Below is a small trained network, with its code and all its weights. Each question gives an input and a class and asks what happens when units are switched off, that is, made to give their printed mean instead of their output.

import numpy as np


def w(rows, s, z=0):
    codes = np.array(rows[::2]) - 128.0
    scale = np.full(codes.shape[1], s)
    scale[-1] = z or s
    return codes * scale


def f(y):
    return y / 2 * (1 + np.tanh(0.7978845608 * (y + 0.044715 * y**3)))


def log_softmax(a):
    a = a - a.max(-1, keepdims=True)
    return a - np.log(np.exp(a).sum(-1, keepdims=True))


def net(x, mask):
    res = np.array(x, float).reshape(1, 5) / 4 @ E
    y = f(res @ A[0][:, :-1].T + A[0][:, -1])
    res = res + np.where(mask, y, B[0][:, -1]) @ B[0][:, :-1]
    return log_softmax(res[-1] @ U[:, :-1].T + U[:, -1])


A, B = {}, {}
E = w([
[128,128,126,128,129,129,128,128],'x0',
[254,153,66,106,121,142,193,108],'x1',
[93,151,154,157,30,184,201,98],'x2',
[126,148,175,215,217,145,173,53],'x3',
[150,151,89,217,69,64,51,56],'x4',
],0.004)
A[0] = w([
[184,119,105,105,252,72,42,157,93],'n1',
[255,127,95,117,113,138,178,109,119],'n2',
[102,123,153,60,177,174,191,182,96],'n3',
[25,109,154,150,126,124,88,144,86],'n4',
[246,118,83,126,115,139,180,121,97],'n5',
[83,138,147,167,7,163,224,109,83],'n6',
[162,122,107,204,79,93,65,102,66],'n7',
[4,113,128,133,138,145,75,130,141],'n8',
[133,119,101,79,61,123,92,176,70],'n9',
[126,127,159,219,232,146,171,81,100],'n10',
[131,118,102,73,59,118,93,173,77],'n11',
[133,121,112,128,110,137,117,148,3],'n12',
[28,114,162,144,124,108,96,143,75],'n13',
[130,115,117,50,50,118,81,185,119],'n14',
[104,122,153,68,176,180,189,188,92],'n15',
[162,147,108,206,72,109,51,92,103],'n16',
],0.0096,0.0046)
B[0] = w([
[67,86,236,106,16,225,149,131,246],'n1',
[124,183,208,143,191,92,101,189,229],'n2',
[83,101,122,123,103,13,116,75,208],'n3',
[142,179,203,108,185,108,121,147,188],'n4',
[121,184,220,125,200,96,103,167,205],'n5',
[60,74,236,95,56,227,123,137,236],'n6',
[94,106,130,70,137,41,137,50,196],'n7',
[152,168,177,151,165,96,115,197,243],'n8',
[87,155,107,141,182,173,165,70,175],'n9',
[36,171,43,175,193,203,174,93,243],'n10',
[88,154,103,149,182,174,162,75,184],'n11',
[111,154,183,65,181,154,167,18,71],'n12',
[141,185,208,100,187,112,125,133,176],'n13',
[77,154,71,203,174,166,157,121,252],'n14',
[82,98,124,119,108,15,116,70,204],'n15',
[83,82,102,107,115,7,138,98,245],'n16',
],0.02,0.0026)
U = w([
[156,188,166,116,171,107,99,179,87],'0',
[117,81,99,101,106,52,123,73,90],'1',
[111,85,168,97,60,207,136,134,86],'2',
[112,162,57,168,168,180,166,87,91],'3',
[138,122,106,156,113,129,115,172,249],'4',
[255,98,44,128,92,144,92,182,126],'5',
],0.0092,0.011)

Each question gives the input, the list of numbers given to net, and the class t.
The units are the neurons (one row each of A and B). Each row of codes is followed by its name. A weight is (code - 128) times the scale printed after its matrix; where a second scale follows, it is the last column's (A, B and U).
mask holds one flag per neuron, in row order. A switched-off neuron (its flag False) gives its mean, the last column of its row in B, instead of its output. The means were averaged over made-up inputs and are rounded, as every weight is.
A unit's drop is (log p(t) with every unit on - log p(t) with that unit switched off) / (log p(t) with every unit on - log p(t) with every unit switched off).
The circuit of an input: a set's keep is (log p(t) with only the set's units on - log p(t) with every unit switched off) / (log p(t) with every unit on - log p(t) with every unit switched off). Starting from the 12 units with the biggest drops (on a tie, the unit counted first), units are removed one at a time, each time the one whose removal leaves the highest keep (on an exact tie, the one counted first), for as long as the keep stays at least 0.8.
units of the circuit, in order: the units of the circuit, biggest drop first
most important unit: the unit with the biggest drop
top k neurons: the k neurons with the biggest drops, biggest first
drop when u is switched off: that unit's drop, to one decimal
input [1,8,3,2,6], class 0: units of the circuit, in order	[n2]
input [4,-7,6,-6,-3], class 0: top 4 neurons	[n8, n4, n13, n1]
input [2,-5,-7,0,8], class 1: top 3 neurons	[n16, n7, n6]
input [7,8,-3,-7,-7], class 0: top 4 neurons	[n2, n5, n10, n16]
input [-1,-7,8,0,6], class 2: top 3 neurons	[n6, n2, n5]
input [0,6,3,5,0], class 0: top 2 neurons	[n2, n5]
input [-8,-7,-8,6,-4], class 2: top 3 neurons	[n1, n2, n5]
input [-2,-7,6,0,2], class 0: top 2 neurons	[n8, n4]
input [1,-2,-4,-5,0], class 3: units of the circuit, in order	[n14, n11]
input [-6,-1,8,-5,8], class 1: top 3 neurons	[n16, n7, n1]
input [4,7,-4,3,-6], class 0: top 3 neurons	[n2, n5, n16]
input [8,6,8,5,6], class 2: top 2 neurons	[n6, n8]
input [-8,3,-4,-8,7], class 3: top 3 neurons	[n14, n11, n9]
input [-4,1,5,-7,-4], class 3: most important unit	n14
input [1,-7,-5,4,4], class 0: top 3 neurons	[n8, n4, n13]
input [8,-6,0,0,8], class 1: drop when n16 is switched off	1.0
input [5,-4,6,1,-8], class 1: drop when n15 is switched off	0.5
input [-6,2,8,-6,3], class 2: drop when n6 is switched off	2.4
